Below is a small trained network, with its code and all its weights. Each question gives an input and a target symbol and asks what happens when units are switched off, that is, made to give their printed mean instead of their output.

import numpy as np


def w(rows, s, z=0):
    codes = np.array(rows[::2]) - 128.0
    scale = np.full(codes.shape[1], s)
    scale[-1] = z or s
    return codes * scale


def norm(h):
    return h / np.sqrt((h * h).mean(-1, keepdims=True) + 1e-5)


def f(y):
    return y / 2 * (1 + np.tanh(0.7978845608 * (y + 0.044715 * y**3)))


def softmax(a):
    e = np.exp(a - a.max(-1, keepdims=True))
    return e / e.sum(-1, keepdims=True)


def log_softmax(a):
    a = a - a.max(-1, keepdims=True)
    return a - np.log(np.exp(a).sum(-1, keepdims=True))


def net(x, mask):
    ids = ['ΔΛΠΦΨΩβεζηθξτ'.index(c) for c in x.split()]
    T = len(ids)
    res = E[ids] + P[:T]
    q, k, v = (norm(res) @ M[0].T for M in (Q, K, V))
    z = softmax(np.where(np.tri(T) > 0, q @ k.T / 2**0.5, -1e9)) @ v
    res = res + np.where(mask[0], z, O[0][:, -1]) @ O[0][:, :-1]
    y = f(norm(res) @ A[0][:, :-1].T + A[0][:, -1])
    res = res + np.where(mask[1:17], y, B[0][:, -1]) @ B[0][:, :-1]
    return log_softmax(norm(res)[-1] @ U[:, :-1].T + U[:, -1])


Q, K, V, O, A, B = {}, {}, {}, {}, {}, {}
E = w([
[130,148,98,107,127],'Δ',
[126,149,92,86,121],'Λ',
[122,174,121,113,150],'Π',
[116,170,112,111,115],'Φ',
[128,168,107,70,158],'Ψ',
[124,181,132,152,106],'Ω',
[120,183,123,111,136],'β',
[128,173,140,147,118],'ε',
[120,152,122,90,153],'ζ',
[111,123,105,157,106],'η',
[1,74,96,107,228],'θ',
[105,179,133,123,120],'ξ',
[114,177,125,107,114],'τ',
],0.0079)
P = w([
[163,4,176,192,113],'0',
[167,181,86,87,105],'1',
[166,186,72,92,113],'2',
[171,188,68,104,114],'3',
[165,189,63,105,112],'4',
[166,197,49,112,105],'5',
[166,201,40,111,106],'6',
[165,203,27,103,96],'7',
],0.0027)
Q[0] = w([
[70,115,77,124,239],'H0',
[169,253,10,77,88],'H0',
],0.0059)
K[0] = w([
[62,114,134,137,138],'H0',
[179,3,251,133,136],'H0',
],0.0067)
V[0] = w([
[62,163,128,61,17],'H0',
[218,3,21,119,76],'H0',
],0.0055)
O[0] = w([
[183,59,253,12,23,248],'H0',
[254,171,83,185,92,189],'H0',
],0.0059,0.0011)
A[0] = w([
[138,149,92,84,162,144],'N0',
[128,35,57,132,110,253],'N1',
[158,113,163,186,107,150],'N2',
[158,151,93,70,129,162],'N3',
[63,100,199,87,139,77],'N4',
[207,169,98,121,100,89],'N5',
[212,180,98,156,114,96],'N6',
[53,158,138,156,143,136],'N7',
[167,162,116,159,170,169],'N8',
[110,183,172,166,46,151],'N9',
[93,142,134,126,158,125],'N10',
[85,105,120,89,179,126],'N11',
[253,106,170,123,73,178],'N12',
[160,23,239,36,91,134],'N13',
[150,153,134,40,92,144],'N14',
[254,151,176,136,94,100],'N15',
],0.0073,0.0031)
B[0] = w([
[162,87,175,135,118,172],'N0',
[96,212,255,105,111,153],'N1',
[137,203,118,117,150,128],'N2',
[163,114,196,201,138,196],'N3',
[42,102,131,180,67,150],'N4',
[56,42,139,151,119,199],'N5',
[59,72,153,126,85,204],'N6',
[170,117,98,59,130,170],'N7',
[139,128,146,126,51,175],'N8',
[180,112,211,64,129,179],'N9',
[157,89,101,90,95,143],'N10',
[140,70,114,63,88,150],'N11',
[129,70,87,118,229,253],'N12',
[147,198,91,249,184,249],'N13',
[134,179,171,174,156,218],'N14',
[111,64,95,33,171,223],'N15',
],0.0054,0.0049)
U = w([
[124,36,113,180,72,160],'Δ',
[119,187,211,217,188,101],'Λ',
[79,175,37,131,226,51],'Π',
[127,199,70,209,106,138],'Φ',
[214,115,150,124,251,249],'Ψ',
[142,95,213,173,23,149],'Ω',
[228,100,64,184,104,134],'β',
[190,158,254,60,93,186],'ε',
[197,16,136,63,132,9],'ζ',
[21,166,196,175,121,67],'η',
[23,68,139,53,137,203],'θ',
[185,178,61,19,118,82],'ξ',
[144,144,129,105,109,44],'τ',
],0.0085,0.0015)

Each question gives the input, a string of symbols that net reads in full, and the target symbol t.
The units are the heads (2 rows each of Q, K, V and O) and the neurons (one row each of A and B). Each row of codes is followed by its name. A weight is (code - 128) times the scale printed after its matrix; where a second scale follows, it is the last column's (O, A, B and U).
mask holds one flag per unit, heads first, then neurons. A switched-off unit (its flag False) gives its mean, the last column of its rows in O or B, instead of its output. The means were averaged over made-up inputs and are rounded, as every weight is.
A unit's drop is (log p(t) with every unit on - log p(t) with that unit switched off) / (log p(t) with every unit on - log p(t) with every unit switched off).
The circuit of an input: a set's keep is (log p(t) with only the set's units on - log p(t) with every unit switched off) / (log p(t) with every unit on - log p(t) with every unit switched off). Starting from the 12 units with the biggest drops (on a tie, the unit counted first), units are removed one at a time, each time the one whose removal leaves the highest keep (on an exact tie, the one counted first), for as long as the keep stays at least 0.8.
circuit, biggest first: the units of the circuit, biggest drop first
top k neurons: the k neurons with the biggest drops, biggest first
drop when u is switched off: that unit's drop, to one decimal
input Ω Λ Π β Ω, target ε: circuit, biggest first	[N9]
input ζ Ψ ε ζ β, target Φ: circuit, biggest first	[H0 N12]
input τ ζ η Φ Φ Ψ Φ, target Λ: circuit, biggest first	[N13 H0]
input η ε ξ Ψ ζ, target Δ: circuit, biggest first	[H0 N6 N5]
input Ω η Π β ε τ, target ε: top 2 neurons	[N13 N12]
input Λ τ Ω Π Π Ψ Π Φ, target ζ: circuit, biggest first	[H0 N15 N13 N5]
input τ Λ ξ Δ ζ Ψ Δ η, target Λ: circuit, biggest first	[H0 N13]
input Ψ Λ Ψ ξ Ψ Ψ, target Ω: top 2 neurons	[N12 N13]
input Ω τ η Δ η ε Δ Ψ, target ε: circuit, biggest first	[N13 N12 N3]
input ξ Φ ε, target η: top 2 neurons	[N4 N13]
input ε Ψ Δ β Ψ Φ, target ξ: top 3 neurons	[N13 N12 N7]
input η ε ε, target Δ: top 2 neurons	[N6 N5]
input Λ β Φ, target ζ: top 2 neurons	[N15 N13]
input η Δ Ω ξ Δ, target Δ: top 3 neurons	[N6 N5 N13]
input Δ β Ω ε Φ, target β: drop when H0 is switched off	1.2
input Φ Δ Ω ζ β ζ η, target Ψ: top neuron	[N12]
input Π Δ η ε Ω, target Π: drop when H0 is switched off	1.7
input Δ τ Φ ε ζ ε η Ψ, target β: drop when N12 is switched off	0.0
input ξ Ψ ζ Ω, target η: top 2 neurons	[N4 N13]
